Where the symbols take the items:
dt % tp
dt ! bm
dt ^ rg
dt + lt
bq % zf
bq ! zd
bq ^ ns
bq + rm
ch % mt
ch ! cz
ch ^ hg
ch + jr
nt % rg
nt ! dm
nt ^ sc
nt + sz
pc % sg
pc ! lt
pc ^ pf
pc + jc
sc % gz
sc ! jd
sc ^ lc
sc + cm
sf % jt
sf ! lz
sf ^ bd
sf + jp
fp % bg
fp ! qz
fp ^ ds
fp + lz
tm % bd
tm ! gs
tm ^ qm
tm + gg
cp % ht
cp ! gn
cp ^ qh
cp + qf
qh % mq
qh ! tp
qh ^ jc
qh + sg
bs % tg
bs ! jr
bs ^ lj
bs + qq
gp % dt
gp ! rr
gp ^ nt
gp + gl
lg % zg
lg ! tr
lg ^ bn
lg + mf
tp % qf
tp ! tl
tp ^ pc
tp + qh
gm % nj
gm ! mq
gm ^ zb
gm + jf
mm % fc
mm ! zt
mm ^ rm
mm + zf
jq % hl
jq ! ql
jq ^ nr
jq + cz
lz % rz
lz ! fp
lz ^ bf
lz + sf
zt % tz
zt ! mb
zt ^ bq
zt + mm
qm % mn
qm ! pr
qm ^ rj
qm + nm
ht % bq
ht ! rq
ht ^ mq
ht + th
qr % tj
qr ! mn
qr ^ td
qr + qs
jl % jq
jl ! qq
jl ^ tz
jl + dh
qs % zl
qs ! qr
qs ^ rc
qs + gq
dm % gl
dm ! pg
dm ^ jd
dm + nt
dh % cz
dh ! jl
dh ^ fc
dh + nr
jz % zb
jz ! jc
jz ^ pg
jz + rr
tz % nr
tz ! fj
tz ^ zf
tz + fc
tg % td
tg ! rj
tg ^ jl
tg + ql
gn % rq
gn ! zm
gn ^ tp
gn + cp
hl % pr
hl ! rc
hl ^ ch
hl + tc
rq % zd
rq ! sr
rq ^ qf
rq + ht
qf % th
qf ! cp
qf ^ sg
qf + mq
bg % fq
bg ! fm
bg ^ sf
bg + rz
ns % rp
ns ! th
ns ^ jf
ns + nj
lc % qb
lc ! nf
lc ^ pj
lc + qz
rp % rd
rp ! rm
rp ^ zm
rp + cr
md % jc
md ! rg
md ^ nz
md + pf
fc % dg
fc ! tz
fc ^ sl
fc + tr
fj % dh
fj ! lj
fj ^ mm
fj + tz
cr % bn
cr ! rp
cr ^ gn
cr + sr
lt % qh
lt ! dt
lt ^ md
lt + pc
qc % qz
qc ! dn
qc ^ tj
qc + pj
nm % qr
nm ! qm
nm ^ tg
nm + hc
zj % tm
zj ! gq
zj ^ tc
zj + pr
tl % cp
tl ! mc
tl ^ lt
tl + tp
dn % lc
dn ! jp
dn ^ cd
dn + qc
qb % sb
qb ! cm
qb ^ fp
qb + fm
sb % pg
sb ! nz
sb ^ bg
sb + hp
zf % tr
zf ! mm
zf ^ rp
zf + sl
lj % jl
lj ! zg
lj ^ zt
lj + fj
jp % nf
jp ! sf
jp ^ hj
jp + dn
tb % jf
tb ! sg
tb ^ rr
tb + zb
cd % pj
cd ! hj
cd ^ qs
cd + tj
sz % md
sz ! nt
sz ^ cm
sz + gz
jc % tb
jc ! pc
jc ^ fz
jc + jz
hg % bs
hg ! dg
hg ^ mf
hg + zg
zd % mm
zd ! zs
zd ^ th
zd + bq
sr % zs
sr ! cr
sr ^ cp
sr + rq
gq % gs
gq ! qs
gq ^ hl
gq + zj
mf % lj
mf ! lg
mf ^ zs
mf + mb
mn % cd
mn ! gg
mn ^ hc
mn + qr
bd % dn
bd ! bf
bd ^ mn
bd + hj
tc % qm
tc ! hl
tc ^ jr
tc + mt
zs % zt
zs ! bn
zs ^ ht
zs + zd
cz % tc
cz ! jq
cz ^ dg
cz + ch
rj % hc
rj ! mt
rj ^ qq
rj + tg
fm % hp
fm ! qb
fm ^ lz
fm + bg
cm % nz
cm ! sc
cm ^ qz
cm + qb
rz % jd
rz ! bg
rz ^ jp
rz + jt
zm % sr
zm ! nj
zm ^ tl
zm + gn
gl % lt
gl ! gp
gl ^ sz
gl + rg
jt % sc
jt ! rz
jt ^ dn
jt + nf
bf % jp
bf ! ds
bf ^ gg
bf + bd
nf % cm
nf ! jt
nf ^ qc
nf + lc
bm % tl
bm ! zb
bm ^ gl
bm + dt
pg % gp
pg ! fz
pg ^ fq
pg + dm
mb % fj
mb ! mf
mb ^ zd
mb + zt
ql % rc
ql ! tg
ql ^ dh
ql + jq
rm % sl
rm ! bq
rm ^ nj
rm + rp
bn % mb
bn ! rd
bn ^ rq
bn + zs
td % gq
td ! hc
td ^ jq
td + rc
tj % jm
tj ! cd
tj ^ gq
tj + zl
dg % jr
dg ! nr
dg ^ lg
dg + hg
mq % ns
mq ! qf
mq ^ tb
mq + gm
zb % mc
zb ! tb
zb ^ gp
zb + bm
ds % sf
ds ! jm
ds ^ tm
ds + bf
qq % ql
qq ! bs
qq ^ fj
qq + jl
rc % zj
rc ! td
rc ^ cz
rc + hl
hc % qs
hc ! nm
hc ^ ql
hc + td
fz % rr
fz ! pf
fz ^ hp
fz + pg
pr % gg
pr ! zj
pr ^ mt
pr + qm
nr % ch
nr ! dh
nr ^ tr
nr + dg
nz % fz
nz ! gz
nz ^ fm
nz + sb
fq % nt
fq ! hp
fq ^ jt
fq + jd
hp % dm
hp ! sb
hp ^ rz
hp + fq
gz % pf
gz ! sz
gz ^ qb
gz + nz
zg % qq
zg ! hg
zg ^ mb
zg + lj
jd % sz
jd ! fq
jd ^ nf
jd + sc
gs % bf
gs ! zl
gs ^ pr
gs + tm
sg % gm
sg ! qh
sg ^ jz
sg + tb
hj % qc
hj ! bd
hj ^ qr
hj + cd
pj % fp
pj ! qc
pj ^ zl
pj + jm
mc % gn
mc ! jf
mc ^ dt
mc + tl
nj % cr
nj ! ns
nj ^ mc
nj + zm
gg % hj
gg ! tm
gg ^ nm
gg + mn
pf % jz
pf ! md
pf ^ sb
pf + fz
sl % lg
sl ! zf
sl ^ cr
sl + rd
jr % rj
jr ! ch
jr ^ zg
jr + bs
th % rm
th ! ht
th ^ gm
th + ns
rg % pc
rg ! gl
rg ^ gz
rg + md
jm % lz
jm ! pj
jm ^ gs
jm + ds
tr % hg
tr ! fc
tr ^ rd
tr + lg
zl % ds
zl ! tj
zl ^ zj
zl + gs
rr % bm
rr ! jz
rr ^ dm
rr + gp
qz % fm
qz ! lc
qz ^ jm
qz + fp
mt % nm
mt ! tc
mt ^ bs
mt + rj
rd % mf
rd ! sl
rd ^ sr
rd + bn
jf % zm
jf ! gm
jf ^ bm
jf + mc

The rows follow the links: the fewer symbols apart two items are, the more alike their rows tend to be.

Each row is also shifted at random along 8 hidden directions that mean nothing.

Rows with their items:
40,-21,13,5,-5,28,5,-5,-2,-2,19,5,8,-9,-6,-19,12,-7,-4,-1,-2,-1,-7,-10,15,-2,-24,-3,-12,4,-7,1,-10,2,7,-14,6,9,-7,-5,1,5,-5,19,-8,13,0,6,-10,-7,-5,-12,-2,-18,-1,10,-28,2 -> tp
-48,13,2,-3,-2,-18,-19,8,-4,3,-23,9,-13,2,-5,5,-8,6,5,13,4,11,-2,10,-3,-8,14,1,3,0,14,-2,7,-2,9,14,-3,-1,11,0,-5,9,6,-15,11,-18,-13,-9,-1,8,12,16,6,18,6,-6,20,-2 -> bd
-36,10,-6,-16,11,-9,-6,0,1,3,2,-19,-3,15,-2,7,-1,0,-6,7,-1,-3,0,4,-15,14,19,4,15,3,4,5,4,6,-6,12,-9,-12,6,4,1,-5,-5,7,12,9,9,7,9,11,5,-17,-3,19,2,-10,-5,-3 -> qr
-33,19,-9,-7,17,-13,-13,10,-5,18,-4,17,-13,18,4,17,-11,0,-5,6,16,4,14,10,-7,20,13,-8,10,-1,25,-8,-5,10,4,4,14,1,-5,9,0,0,-2,-3,1,6,0,-11,-8,11,10,0,13,21,8,8,0,1 -> pj
-25,-16,-1,-3,7,26,6,-3,-1,6,0,43,-1,2,0,-10,18,9,16,-10,-10,-12,0,-2,-9,14,7,21,5,-11,9,11,13,0,5,0,7,-8,8,-6,-8,14,-2,18,-5,-7,15,-7,-15,-13,-9,4,-9,6,-2,-12,-7,-4 -> fc
22,-12,-5,2,15,15,5,-7,2,3,-3,22,5,3,-2,-13,18,-6,-2,-10,-8,-15,6,-3,-6,6,-10,18,5,-6,-6,10,6,-7,3,-8,4,5,1,1,-4,3,-16,7,10,-1,9,-9,-11,-11,-13,13,3,-10,1,-3,-17,-1 -> mf
15,-14,6,7,2,20,-1,-6,2,-5,0,-29,6,-3,-5,-8,-3,-14,4,0,8,3,2,-15,15,-14,-12,2,-5,15,-7,1,-3,8,12,-9,-4,10,-4,2,-2,3,-5,-5,18,5,-10,-1,-13,0,-7,3,-9,0,-5,2,-9,-9 -> qh
16,0,11,0,-14,-2,-14,8,-2,-7,1,-34,6,-7,-8,-5,6,-4,-1,12,-9,16,-8,-10,10,-26,5,9,-7,-7,-14,-4,-1,-5,4,-3,-20,7,7,-3,6,-4,11,-8,9,-17,-12,8,5,9,7,4,-14,6,0,-15,13,-8 -> cm
-6,7,3,6,-11,-11,5,8,7,-7,-16,-7,2,-9,-2,6,-26,6,3,0,12,6,-10,-11,11,6,-4,-26,6,23,-11,-14,-14,10,-7,5,-8,3,-13,7,5,-12,6,-15,2,8,-4,15,10,-2,-6,-13,-6,-10,-2,20,-7,-3 -> gp
4,8,-8,11,10,-23,-13,10,-10,-9,33,-46,4,16,3,7,-19,-29,-23,8,17,7,-2,1,6,-16,-12,-7,-18,-6,3,-4,-15,-6,-2,-5,-4,19,-12,5,10,-3,-4,-8,-11,8,-18,-12,-1,23,10,-11,7,15,4,4,23,7 -> hp
7,-7,-2,6,-6,7,19,-15,-1,-6,2,-3,4,-5,6,5,-12,1,8,-11,6,-2,-2,1,2,-4,-5,-12,-10,10,1,6,2,7,-6,0,5,-6,-4,-7,-5,5,4,-6,-10,6,-4,3,1,-1,-5,4,-2,-9,-12,5,7,3 -> cr
-9,-6,14,7,-17,4,-6,19,-6,-4,23,8,-10,-9,-2,-3,-22,8,11,8,15,9,-14,-2,16,2,-8,-21,-14,10,10,-12,-10,10,5,4,12,4,-8,-1,7,5,13,14,-32,8,-6,-1,-8,-4,7,-29,0,5,5,16,4,4 -> dm
34,1,-8,-8,9,13,-3,4,-2,9,16,-3,-6,11,8,-5,-15,2,-3,5,-2,-5,-1,4,-10,5,17,16,-9,-10,6,7,11,3,6,-2,13,-9,9,3,8,5,-1,-7,-8,-5,-16,-4,-4,8,0,10,1,16,7,-16,5,1 -> pr
31,0,-8,5,2,-3,14,-21,2,-8,-8,-23,6,-1,3,13,1,-11,6,-11,1,-2,13,-1,2,-11,-8,-1,5,7,-11,7,6,1,-7,4,-7,-2,-1,-2,-8,-4,-4,-9,10,3,4,-3,4,-3,-8,10,-2,-8,-12,1,12,-5 -> bq
-7,12,1,-6,-4,-2,-5,8,0,8,2,-4,-3,3,6,11,0,9,5,7,-5,8,7,-9,1,5,16,2,4,-11,-5,-11,-2,3,-1,2,-3,-2,0,2,10,-11,14,-3,-5,-4,3,8,2,6,4,-2,-9,10,4,-9,5,-9 -> lc
39,-7,0,-16,7,25,-2,2,4,15,3,8,-1,4,1,-13,9,13,-6,4,-10,-6,-2,4,-12,14,17,16,0,-4,6,3,10,5,8,-8,11,-14,7,3,4,4,-3,10,10,1,-3,9,-3,1,1,3,-1,6,6,-10,-27,2 -> zj
-9,-4,-17,7,27,-4,3,-3,14,-9,-12,-31,6,13,-3,-12,-11,-20,-13,-11,5,-21,3,-4,-13,4,-8,10,9,16,-11,9,5,-3,0,-5,-8,7,-1,18,-4,-8,-27,-18,32,6,-3,-8,3,1,-18,7,4,-3,3,3,-10,2 -> tr
-35,-1,-10,-4,6,-12,9,-10,3,-8,6,-28,4,6,2,9,15,-4,-2,-11,-4,-13,6,10,-18,3,10,8,10,-3,0,12,11,-5,-16,7,-7,-15,6,2,-10,-3,-5,12,6,7,17,-4,13,2,1,-11,-2,8,-8,-11,10,3 -> nr
-8,3,3,4,-6,4,3,-10,-8,-2,-4,5,3,-1,3,14,-12,-7,18,1,4,14,2,-15,14,-11,0,-5,-4,-2,-6,-1,-3,9,3,5,-9,8,-3,-10,1,2,14,-13,-8,-7,-5,5,-6,3,-6,9,-15,3,-10,-5,17,-15 -> dt
37,8,-6,-4,1,-8,-7,5,5,-2,5,-13,-6,2,4,-6,-8,5,-3,8,-11,-4,-2,0,-8,0,8,13,3,-6,-11,2,13,-5,2,9,-4,-4,11,7,9,-7,-4,-9,-2,-8,-6,-1,9,-1,-2,2,0,5,11,-13,9,0 -> nm
40,-5,0,3,-16,-5,8,-13,-5,-11,26,-12,1,-10,7,-4,11,3,-4,-3,-15,-3,-5,15,-7,-18,-4,8,-18,-20,-2,13,12,-18,-9,3,5,-12,13,-14,-3,9,5,9,-27,-9,-5,-6,12,-1,11,4,8,-8,-2,-13,28,16 -> qq
3,-7,-6,-3,21,19,3,-14,0,2,5,6,-10,12,-1,-4,-31,-9,7,-2,18,-10,-1,-2,2,19,-13,-7,3,28,7,12,8,24,14,13,12,0,-1,3,-3,8,-22,1,2,24,-4,-3,-12,-4,-15,-14,6,6,2,10,-19,-3 -> zt
-14,5,-9,1,20,-5,3,12,-6,19,-15,65,6,15,4,6,5,-2,-15,-13,13,0,8,5,-3,27,-1,-12,5,-10,25,-13,-27,1,-5,-23,14,13,-25,2,2,3,0,0,-3,6,9,0,-17,6,1,12,12,-3,1,25,-26,5 -> fz
35,-9,-8,7,-1,-3,10,-3,0,-11,9,14,3,-2,5,-20,-17,0,-10,-10,-6,-14,-23,11,-12,-3,-6,4,-19,-5,1,15,7,-12,-7,-3,5,-7,7,-9,3,13,-6,-12,-20,-10,-15,-2,6,3,-6,11,4,-8,0,-4,9,16 -> zg
21,-6,4,5,6,12,-7,17,-9,7,17,4,-2,7,2,-1,-3,-5,4,0,17,7,7,1,12,-2,1,-6,-13,-1,23,-8,-9,7,11,-12,17,9,-11,5,2,12,7,6,-7,3,-10,-14,-23,7,7,-3,3,17,1,6,4,-1 -> sz
-18,-11,-4,13,-8,2,21,-4,1,-7,5,4,16,-12,8,-2,29,0,-4,-21,-12,-9,5,0,-6,-7,-5,4,-8,-20,-7,1,-6,-20,-18,-22,1,0,-7,-5,-3,-2,8,5,-10,-7,14,0,5,-8,-3,13,-1,-21,-11,0,7,8 -> ht
-21,12,-6,-1,9,0,-8,14,-5,18,14,-1,-14,12,12,12,-11,3,1,6,10,4,16,6,-3,10,14,-3,-3,-10,19,-8,-1,6,7,-1,20,-2,-3,10,8,0,6,-3,-11,-1,-8,-12,-12,8,10,3,10,20,9,1,11,1 -> dn
11,5,3,-6,-8,6,-6,10,-1,12,-14,18,6,-4,6,3,25,11,4,5,-20,10,9,-9,0,-6,21,18,3,-31,-6,-10,-2,-10,1,-12,-8,0,5,-2,7,-4,19,-6,4,-26,2,10,-2,1,4,26,-12,1,0,-19,4,-8 -> nf
56,6,10,-6,-11,-8,-11,5,-3,-4,-2,-1,3,0,-7,3,-5,1,-3,15,-6,15,-13,-8,13,-9,-1,-4,-1,-1,-12,-7,-7,1,1,8,-17,6,1,-9,8,-4,9,0,-6,-5,-2,16,9,7,4,-10,-12,2,-1,-5,0,-8 -> qb
29,24,-5,5,-6,-30,-11,16,-2,-1,7,-5,-7,3,8,15,-11,3,-2,9,-3,8,6,0,3,-5,4,-2,1,-17,-7,-12,-3,-10,-4,10,-6,7,-1,6,13,-13,11,-12,-23,-13,-2,-6,9,4,6,-1,1,6,10,-3,33,0 -> sf
-10,-12,2,5,-10,14,18,-11,3,-7,-4,-7,5,-12,3,2,-2,5,13,-13,3,-2,0,-2,3,-4,1,-7,-3,11,-2,4,3,6,-6,-2,2,-8,-2,-3,-8,3,6,-1,0,3,2,4,-1,-5,-7,3,-7,-8,-13,3,4,-2 -> sr
0,-18,2,9,8,21,5,9,2,-2,2,3,9,0,-2,-11,16,-6,4,-15,5,-9,6,-7,5,1,-5,5,0,3,5,-1,-4,1,4,-17,7,7,-9,6,-5,5,-4,10,13,4,7,-8,-18,-7,-9,-1,-6,-2,-3,6,-14,-4 -> qf
2,-13,6,1,5,24,3,-9,-10,9,-4,28,7,2,-1,6,27,-9,16,-5,-2,7,15,-13,11,-5,-1,15,2,-15,3,1,-2,4,8,-9,-4,10,-3,-12,-7,8,8,10,5,-8,13,-4,-22,-4,-4,15,-13,3,-11,-11,-6,-17 -> sg
-26,6,0,-3,4,-11,-12,5,2,2,6,-39,-5,4,-3,-1,8,-3,-14,9,1,1,6,13,-9,-8,7,4,-2,-4,9,0,2,-7,2,-7,5,-1,5,10,0,-2,-5,0,16,-1,-10,-9,5,9,17,4,14,9,6,-3,4,8 -> hj
-27,-19,8,15,-15,11,9,9,10,-16,-16,-10,10,-21,-3,-19,5,8,12,-15,-3,-6,-10,-8,3,-15,-3,1,-5,11,-10,-3,0,-6,-1,-13,-3,1,-1,6,-4,1,7,-9,12,-15,-4,0,-3,-14,-10,10,-10,-14,-6,3,1,0 -> nj
-57,10,-3,-3,2,-13,10,-12,-6,4,-16,39,13,4,2,18,22,-7,-5,-7,-7,6,8,-12,1,10,-4,-5,14,-17,-10,-5,-20,-6,-17,-4,-17,10,-14,-13,-2,-11,7,3,-7,1,27,16,6,0,-3,4,-7,-14,-9,5,-11,-5 -> lt
8,3,-6,-8,13,15,-5,1,5,17,-5,7,-8,7,7,-7,4,6,-2,2,-5,-9,12,5,-13,10,11,20,4,-9,8,5,14,0,12,-5,14,-7,10,10,0,2,-7,-4,12,-7,-7,-9,-8,-2,-1,20,10,7,10,-10,-7,2 -> rc

From each start, follow one symbol. Which item do you reach?
Answers are names.
9,-8,-11,8,19,9,5,-9,2,-1,-7,10,3,6,1,-16,-10,-15,-10,-9,2,-14,0,-1,-6,-2,-15,13,-7,0,-2,11,6,-4,8,-12,5,10,1,3,-1,7,-19,-19,11,-7,-14,-9,-10,-2,-16,28,9,-11,4,0,-8,3
^	zd
23,-2,9,-9,-8,12,-5,5,2,2,8,-26,5,-3,-1,-2,10,4,-6,12,-10,8,-1,-10,4,-5,10,6,-2,-6,-13,-7,-5,2,-1,-8,-7,-2,1,2,10,-10,10,6,6,2,-1,17,6,4,5,-6,-12,1,1,-10,-14,-6
%	fq
-3,2,-6,-7,15,1,8,-24,5,5,-35,18,4,6,-5,11,11,-6,6,-8,2,-4,15,-2,0,9,-8,0,27,16,-4,6,4,8,0,9,-10,1,-2,-4,-16,-3,-16,1,31,10,19,4,-1,-9,-12,8,1,-9,-9,8,-20,-10
^	rq
-28,9,-5,4,-5,-11,8,-3,-3,-3,-5,-8,5,2,7,19,-10,-5,9,-3,6,7,7,-13,8,-4,2,-11,2,-3,-10,-8,-9,4,-9,3,-13,7,-8,-1,4,-10,13,-14,-7,-1,3,6,5,4,-5,2,-12,0,-7,1,16,-10
%	tb
-52,-16,2,17,-1,10,2,12,4,-13,-3,-10,4,-7,-1,-15,-19,-5,10,-11,11,-6,-10,-7,6,-10,-4,-4,-13,14,1,-1,-2,3,5,-10,2,9,-4,8,0,8,-1,-16,6,-8,-16,-9,-12,-2,-10,7,-6,2,-2,4,8,-1
!	gn
33,-4,-10,-3,16,3,3,-1,5,-7,-10,0,-1,11,-3,3,-15,0,15,-10,7,-12,-2,3,-8,13,10,5,15,19,5,10,16,12,-1,20,-5,-12,6,5,-9,4,-9,-1,12,6,9,-8,-4,-1,-14,-10,-11,21,-6,-6,5,-8
^	zt
24,6,-4,9,5,-27,-9,7,-9,-7,16,-10,11,7,-2,-10,-10,-24,-39,9,5,6,-17,4,5,-16,-22,-6,-23,-14,-2,-3,-25,-18,-4,-20,-7,24,-13,-5,13,1,-7,-14,-12,-4,-23,2,7,20,9,7,13,-12,6,10,1,16
%	nt
-8,7,-3,11,-1,-19,2,17,4,-3,-9,8,7,-3,0,-1,-8,-2,-14,-6,8,0,-4,-1,4,3,-9,-17,-1,5,-3,-16,-21,-5,-9,-14,-2,13,-17,8,5,-11,2,-10,-3,2,0,4,4,1,-1,-1,4,-14,2,20,-4,6
%	jz
-2,26,-11,1,8,-33,-10,15,0,6,-12,12,-6,9,4,11,-14,0,-13,7,3,4,5,5,-4,8,3,-8,6,-9,1,-14,-9,-8,-5,0,-2,8,-7,10,9,-11,0,-19,-3,-8,-4,-3,9,7,4,9,10,1,12,8,10,5
%	nf
46,-6,-8,0,14,-3,9,-2,7,-7,1,12,8,7,-3,-11,8,-4,-11,-10,-6,-20,-8,2,-11,17,-11,5,10,5,-9,9,0,-6,-10,0,-4,-2,-1,3,-2,-6,-19,12,2,10,19,2,8,-8,-14,-14,1,-12,1,4,-20,6
^	zf
-5,2,7,3,-8,-8,3,-9,8,-9,-36,-1,15,-12,-10,-2,16,-7,-2,0,-10,7,-4,-18,10,-13,-11,-3,15,8,-28,-8,-11,-5,-6,-5,-29,12,-4,-4,-2,-13,1,-13,28,-8,9,19,12,-6,-10,11,-11,-25,-8,5,-15,-11
^	gl
31,0,3,12,-7,3,-3,19,7,-1,-30,0,3,-9,-1,-4,-15,9,11,-5,9,7,-1,-6,13,-12,5,-7,-3,13,0,-15,-5,4,7,-10,-1,7,-6,10,1,-1,12,-29,19,-18,-15,-2,-8,-1,-6,21,-8,-1,-1,8,6,-9
^	nz
-15,9,-7,-1,11,-5,10,-7,3,6,-27,2,12,9,1,18,-1,-10,-2,-7,7,5,14,-13,5,7,3,-8,15,8,-6,-8,-15,9,-6,-7,-12,6,-13,4,-2,-12,0,-15,22,7,8,11,0,6,-9,10,-8,-5,-10,9,-12,-13
!	lt
